Here is a tiny trained network, its code and every weight. The questions are about switching its units off for an input and a target symbol, where a switched-off unit gives its printed mean instead of its output.

import numpy as np


def w(rows, s, z=0):
    codes = np.array(rows[::2]) - 128.0
    scale = np.full(codes.shape[1], s)
    scale[-1] = z or s
    return codes * scale


def norm(h):
    return h / np.sqrt((h * h).mean(-1, keepdims=True) + 1e-5)


def f(y):
    return np.maximum(y, 0)


def softmax(a):
    e = np.exp(a - a.max(-1, keepdims=True))
    return e / e.sum(-1, keepdims=True)


def log_softmax(a):
    a = a - a.max(-1, keepdims=True)
    return a - np.log(np.exp(a).sum(-1, keepdims=True))


def net(x, mask):
    ids = ['αγδεζηθλμπστφψω'.index(c) for c in x.split()]
    T = len(ids)
    res = E[ids] + P[:T]
    r = norm(res)
    for j in range(3):
        rows = slice(2 * j, 2 * j + 2)
        q, k, v = (r @ M[0][rows].T for M in (Q, K, V))
        z = softmax(np.where(np.tri(T) > 0, q @ k.T / 2**0.5, -1e9)) @ v
        o = O[0][rows]
        res = res + np.where(mask[j], z, o[:, -1]) @ o[:, :-1]
    y = f(norm(res) @ A[0][:, :-1].T + A[0][:, -1])
    res = res + np.where(mask[3:11], y, B[0][:, -1]) @ B[0][:, :-1]
    return log_softmax(norm(res)[-1] @ U[:, :-1].T + U[:, -1])


Q, K, V, O, A, B = {}, {}, {}, {}, {}, {}
E = w([
[128,187,168],'α',
[113,201,135],'γ',
[235,159,234],'δ',
[215,179,255],'ε',
[15,118,145],'ζ',
[185,192,157],'η',
[176,183,125],'θ',
[145,142,175],'λ',
[220,206,199],'μ',
[197,159,179],'π',
[151,181,136],'σ',
[152,251,148],'τ',
[233,150,210],'φ',
[245,166,236],'ψ',
[172,175,190],'ω',
],0.0075)
P = w([
[28,29,1],'0',
[167,181,167],'1',
[172,163,157],'2',
[223,134,187],'3',
[178,166,160],'4',
[187,149,158],'5',
[191,159,179],'6',
[185,169,178],'7',
[185,158,178],'8',
[177,165,162],'9',
[179,158,172],'10',
[180,159,186],'11',
],0.0056)
Q[0] = w([
[97,25,75],'H0',
[208,151,104],'H0',
[73,95,140],'H1',
[159,136,186],'H1',
[247,136,156],'H2',
[154,197,198],'H2',
],0.015)
K[0] = w([
[174,194,255],'H0',
[154,68,78],'H0',
[99,192,129],'H1',
[118,118,11],'H1',
[116,49,212],'H2',
[44,95,175],'H2',
],0.013)
V[0] = w([
[74,250,160],'H0',
[49,107,215],'H0',
[199,121,102],'H1',
[166,92,187],'H1',
[142,158,91],'H2',
[223,113,103],'H2',
],0.016)
O[0] = w([
[215,150,77,88],'H0',
[198,1,141,57],'H0',
[135,207,195,110],'H1',
[165,69,206,2],'H1',
[48,101,59,128],'H2',
[28,132,52,65],'H2',
],0.01,0.0074)
A[0] = w([
[63,166,129,210],'N0',
[118,147,235,132],'N1',
[217,85,45,254],'N2',
[61,87,193,210],'N3',
[113,125,141,55],'N4',
[57,139,98,101],'N5',
[141,172,183,173],'N6',
[69,250,56,203],'N7',
],0.013,0.0063)
B[0] = w([
[134,71,167,181],'N0',
[159,88,143,162],'N1',
[173,207,246,249],'N2',
[183,159,98,158],'N3',
[81,176,132,128],'N4',
[117,131,163,148],'N5',
[132,89,90,173],'N6',
[145,91,91,227],'N7',
],0.013,0.014)
U = w([
[173,226,250,79],'α',
[178,139,145,94],'γ',
[108,109,189,158],'δ',
[174,96,158,102],'ε',
[142,127,137,3],'ζ',
[90,139,92,168],'η',
[84,139,98,189],'θ',
[169,81,123,41],'λ',
[24,249,150,123],'μ',
[54,84,173,166],'π',
[125,50,54,243],'σ',
[205,212,18,76],'τ',
[63,114,197,80],'φ',
[98,100,172,75],'ψ',
[200,16,114,56],'ω',
],0.012,0.0034)

Each question gives the input, a string of symbols that net reads in full, and the target symbol t.
The units are the heads (2 rows each of Q, K, V and O) and the neurons (one row each of A and B). Each row of codes is followed by its name. A weight is (code - 128) times the scale printed after its matrix; where a second scale follows, it is the last column's (O, A, B and U).
mask holds one flag per unit, heads first, then neurons. A switched-off unit (its flag False) gives its mean, the last column of its rows in O or B, instead of its output. The means were averaged over made-up inputs and are rounded, as every weight is.
A unit's drop is (log p(t) with every unit on - log p(t) with that unit switched off) / (log p(t) with every unit on - log p(t) with every unit switched off).
The circuit of an input: a set's keep is (log p(t) with only the set's units on - log p(t) with every unit switched off) / (log p(t) with every unit on - log p(t) with every unit switched off). Starting from all 11 units, units are removed one at a time, each time the one whose removal leaves the highest keep (on an exact tie, the one counted first), for as long as the keep stays at least 0.8.
units of the circuit, in order: the units of the circuit, biggest drop first
top k neurons: the k neurons with the biggest drops, biggest first
which heads matter: for each layer, one digit per head in row order, 1 if its drop is at least 0.15 and else 0, layers parted by /
drop of u: that unit's drop, to one decimal
input ω ψ σ α α θ θ, target ω: units of the circuit, in order -> [N2 H0]
input ω α σ α α α τ φ α φ ε, target ω: which heads matter -> 000
input τ τ π α μ δ α α γ, target τ: top 2 neurons -> [N7 N2]
input μ α γ, target μ: units of the circuit, in order -> [H0]
input ω τ α θ α δ η σ ω α α α, target ω: top 2 neurons -> [N2 N3]
input σ α τ, target σ: top 3 neurons -> [N2 N7 N0]
input τ α γ μ α τ τ α α τ, target τ: units of the circuit, in order -> [H0 N7 H2]
input ω θ σ α λ τ α τ, target ω: units of the circuit, in order -> [N2 H0]
input σ α α τ μ α α φ δ, target σ: units of the circuit, in order -> [N2 H2]
input τ μ α γ, target τ: which heads matter -> 100
input ω π α μ, target ω: top 2 neurons -> [N2 N6]
input σ α η, target σ: top 2 neurons -> [N2 N7]
input τ μ α, target τ: drop of H0 -> 0.8
input μ τ ω ψ θ φ α, target μ: drop of H0 -> 2.2
input μ σ ψ α α τ μ α τ, target μ: drop of H2 -> 0.1
input λ α α α μ α λ, target ω: units of the circuit, in order -> [N2]
